[[129 111 129 128 127 129 129 128 128 129 131 126 106]
 [129 128 128 142 133 128 126 130 121 129 128 128 130]]
->
[[106 126 131 129 128 128 129 129 127 128 129 111 129]
 [130 128 128 129 121 130 126 128 133 142 128 128 129]]

[[130 126 127 128 129 126 127 131]
 [121 128 110 132 137 120 132 127]
 [139 122 119 108 123 138 133 105]
 [121 135 127 123 127 126 127 129]
 [120 139 122 123 126 111 134 132]
 [123 125 130 119 126 136 113 141]
 [124 131 125 120 129 125 135 120]
 [124 143 126 119 128 124 128 124]
 [134 122 129 136 129 128 126 131]
 [128 134 126 133 127 123 138 132]
 [130 127 129 129 128 122 126 142]]
->
[[131 127 126 129 128 127 126 130]
 [127 132 120 137 132 110 128 121]
 [105 133 138 123 108 119 122 139]
 [129 127 126 127 123 127 135 121]
 [132 134 111 126 123 122 139 120]
 [141 113 136 126 119 130 125 123]
 [120 135 125 129 120 125 131 124]
 [124 128 124 128 119 126 143 124]
 [131 126 128 129 136 129 122 134]
 [132 138 123 127 133 126 134 128]
 [142 126 122 128 129 129 127 130]]

[[134 125]
 [102 143]
 [122 129]
 [104 142]
 [116 135]
 [128 129]
 [124 129]]
->
[[125 134]
 [143 102]
 [129 122]
 [142 104]
 [135 116]
 [129 128]
 [129 124]]

[[143 126 129 127 143 122 137 126 147 137 138 138 141 117 128 124]
 [114 120 134 106 137 120 133 122 123 120 144 126 111 127 129 129]
 [124 130 127 129 126 126 124 126 125 127 129 127 123 131 125 128]
 [142 132 126 136 136 120 128 121 140 139 131 137 138 121 123 124]]
->
[[124 128 117 141 138 138 137 147 126 137 122 143 127 129 126 143]
 [129 129 127 111 126 144 120 123 122 133 120 137 106 134 120 114]
 [128 125 131 123 127 129 127 125 126 124 126 126 129 127 130 124]
 [124 123 121 138 137 131 139 140 121 128 120 136 136 126 132 142]]

[[129 123 124 127]
 [122 148 152 138]
 [118 116 123 120]
 [113 141 119 119]]
->
[[127 124 123 129]
 [138 152 148 122]
 [120 123 116 118]
 [119 119 141 113]]

[[136 117 127 110 141 149]
 [135 128 129 144 125 116]
 [149 115 137 122 127 123]]
->
[[149 141 110 127 117 136]
 [116 125 144 129 128 135]
 [123 127 122 137 115 149]]

[[126 117 120 119 100 128]
 [131 124 121 128 143 129]
 [132 130 126 133 135 126]
 [124 151 125 124 129 127]
 [137 131 124 120 128 126]
 [130 133 134 129 128 130]
 [131 127 125 135 131 130]
 [127 123 135 132 134 130]
 [130 127 134 125 129 132]
 [125 122 126 131 139 124]
 [129 137 130 125 116 126]]
->
[[128 100 119 120 117 126]
 [129 143 128 121 124 131]
 [126 135 133 126 130 132]
 [127 129 124 125 151 124]
 [126 128 120 124 131 137]
 [130 128 129 134 133 130]
 [130 131 135 125 127 131]
 [130 134 132 135 123 127]
 [132 129 125 134 127 130]
 [124 139 131 126 122 125]
 [126 116 125 130 137 129]]

[[144 119 136 132 145 131 140 108 109 119]
 [119 124 153 116 132 123 138 120 129 128]
 [158 141 139 125 146 134 131 132 141 125]
 [139 142 121 123 117 127 122 123 100 117]
 [108 140 148 118 125 138 121 120 113 116]
 [106 143 127 115 128 132 124 143 123 133]
 [116 147 131 122 115 135 114 137 108 119]]
->
[[119 109 108 140 131 145 132 136 119 144]
 [128 129 120 138 123 132 116 153 124 119]
 [125 141 132 131 134 146 125 139 141 158]
 [117 100 123 122 127 117 123 121 142 139]
 [116 113 120 121 138 125 118 148 140 108]
 [133 123 143 124 132 128 115 127 143 106]
 [119 108 137 114 135 115 122 131 147 116]]

[[112 119 124 151 135 127 131 121]
 [107 123 139 121 141 121 126 132]
 [123 136 131 131 139 134 122 103]
 [112 105 133 128 120 129 108 136]]
->
[[121 131 127 135 151 124 119 112]
 [132 126 121 141 121 139 123 107]
 [103 122 134 139 131 131 136 123]
 [136 108 129 120 128 133 105 112]]
---
[[118 126 116 104 135 141 136 125 154 130 142 141]
 [127 127 127 127 133 127 126 135 134 120 141 138]
 [137 132 117 120 133 108 114 148 134  99 130 137]]
->
[[127 127 127 127 133 127 126 135 134 120 141 138]
 [137 132 117 120 133 108 114 148 134  99 130 137]
 [118 126 116 104 135 141 136 125 154 130 142 141]]

[[128 129 119 129 119 122 132 138 129 123 128 130 129]
 [128 129 130 132 141 129 133 103 128 146 129 129 128]
 [127 125 152 134 122 126 138 125 126 122 129 126 127]
 [126 126 114 126 143 130 135 104 126 146 127 126 126]]
->
[[127 125 152 134 122 126 138 125 126 122 129 126 127]
 [128 129 130 132 141 129 133 103 128 146 129 129 128]
 [128 129 119 129 119 122 132 138 129 123 128 130 129]
 [126 126 114 126 143 130 135 104 126 146 127 126 126]]

[[116 132 103]
 [104 128 111]
 [137 133 100]
 [124 128 124]
 [133 128 120]]
->
[[124 128 124]
 [133 128 120]
 [104 128 111]
 [116 132 103]
 [137 133 100]]

[[155 140 103 132 124 134 146 132 127 117]
 [107 118 123 128 147 136 144 115 116 125]
 [123 125 131 128 153 123 122 133 131 129]
 [116 122 152 139 113 133 132 114 122 137]
 [122 125 109 119 138 123 122 142 135 121]
 [139 133 118 107 117 120 109 137 134 127]
 [114 121 120 108 109 125 115 129 128 128]]
->
[[116 122 152 139 113 133 132 114 122 137]
 [123 125 131 128 153 123 122 133 131 129]
 [107 118 123 128 147 136 144 115 116 125]
 [114 121 120 108 109 125 115 129 128 128]
 [139 133 118 107 117 120 109 137 134 127]
 [122 125 109 119 138 123 122 142 135 121]
 [155 140 103 132 124 134 146 132 127 117]]

[[116 112 131 120 113 135 142 137 114 135 138 131 107 129 118 118]
 [121 124 132 108 114 133 126 145 115 140 124 130 116 139 122 128]
 [144 134 125 137 151 121 111 119 142 126 131 139 145 120 142 134]
 [124 121 133 118 118 125 134 142 117 143 122 127 114 134 123 122]
 [143 144 134 136 144 133 121 110 140 115 125 124 143 124 144 134]]
->
[[143 144 134 136 144 133 121 110 140 115 125 124 143 124 144 134]
 [124 121 133 118 118 125 134 142 117 143 122 127 114 134 123 122]
 [121 124 132 108 114 133 126 145 115 140 124 130 116 139 122 128]
 [116 112 131 120 113 135 142 137 114 135 138 131 107 129 118 118]
 [144 134 125 137 151 121 111 119 142 126 131 139 145 120 142 134]]

[[128 129 126 127 118 133]
 [124 130 130 136 107 131]
 [128 129 127 125 120 130]]
->
[[124 130 130 136 107 131]
 [128 129 127 125 120 130]
 [128 129 126 127 118 133]]

[[121 129 112 137 112 132 121 147 143]
 [131 114 140 121 130 129 126 117 123]
 [131 139 121 145 126 113 140 123 134]
 [124 108 146 118 138 156 135 140 130]]
->
[[124 108 146 118 138 156 135 140 130]
 [131 114 140 121 130 129 126 117 123]
 [131 139 121 145 126 113 140 123 134]
 [121 129 112 137 112 132 121 147 143]]
---
[[134 104 113 144 127]
 [108 113 115 115 140]
 [105 123 121 120 149]]
->
[[134 104]
 [108 113]
 [105 123]]

[[146 142 141 108]
 [120 133 144 112]
 [147 145 138 106]]
->
[[146 142]
 [120 133]
 [147 145]]

[[130 128 126 133]
 [106 153 134 155]
 [121 134 129 140]]
->
[[130 128]
 [106 153]
 [121 134]]

[[118 156 134]
 [140 128 138]
 [141 138 125]
 [124 144 140]
 [123 140 129]]
->
[[118 156]
 [140 128]
 [141 138]]

[[121 126 126 126 129]
 [106 126 126 114 140]
 [107 126 127 114 141]
 [120 125 125 126 128]
 [121 126 126 125 129]]
->
[[121 126]
 [106 126]
 [107 126]]

[[109 135 120 113 110]
 [120 138 124 114 110]
 [110 133 124 115 105]]
->
[[109 135]
 [120 138]
 [110 133]]

[[152 132 134 122 124]
 [126 127 128 132 132]
 [149 144 138 124 129]]
->
[[152 132]
 [126 127]
 [149 144]]

[[123 150 153]
 [126 144 131]
 [123 148 131]]
->
[[123 150]
 [126 144]
 [123 148]]

[[139 141]
 [123 124]
 [132 123]
 [ 98 136]]
->
[[139 141]
 [123 124]
 [132 123]]
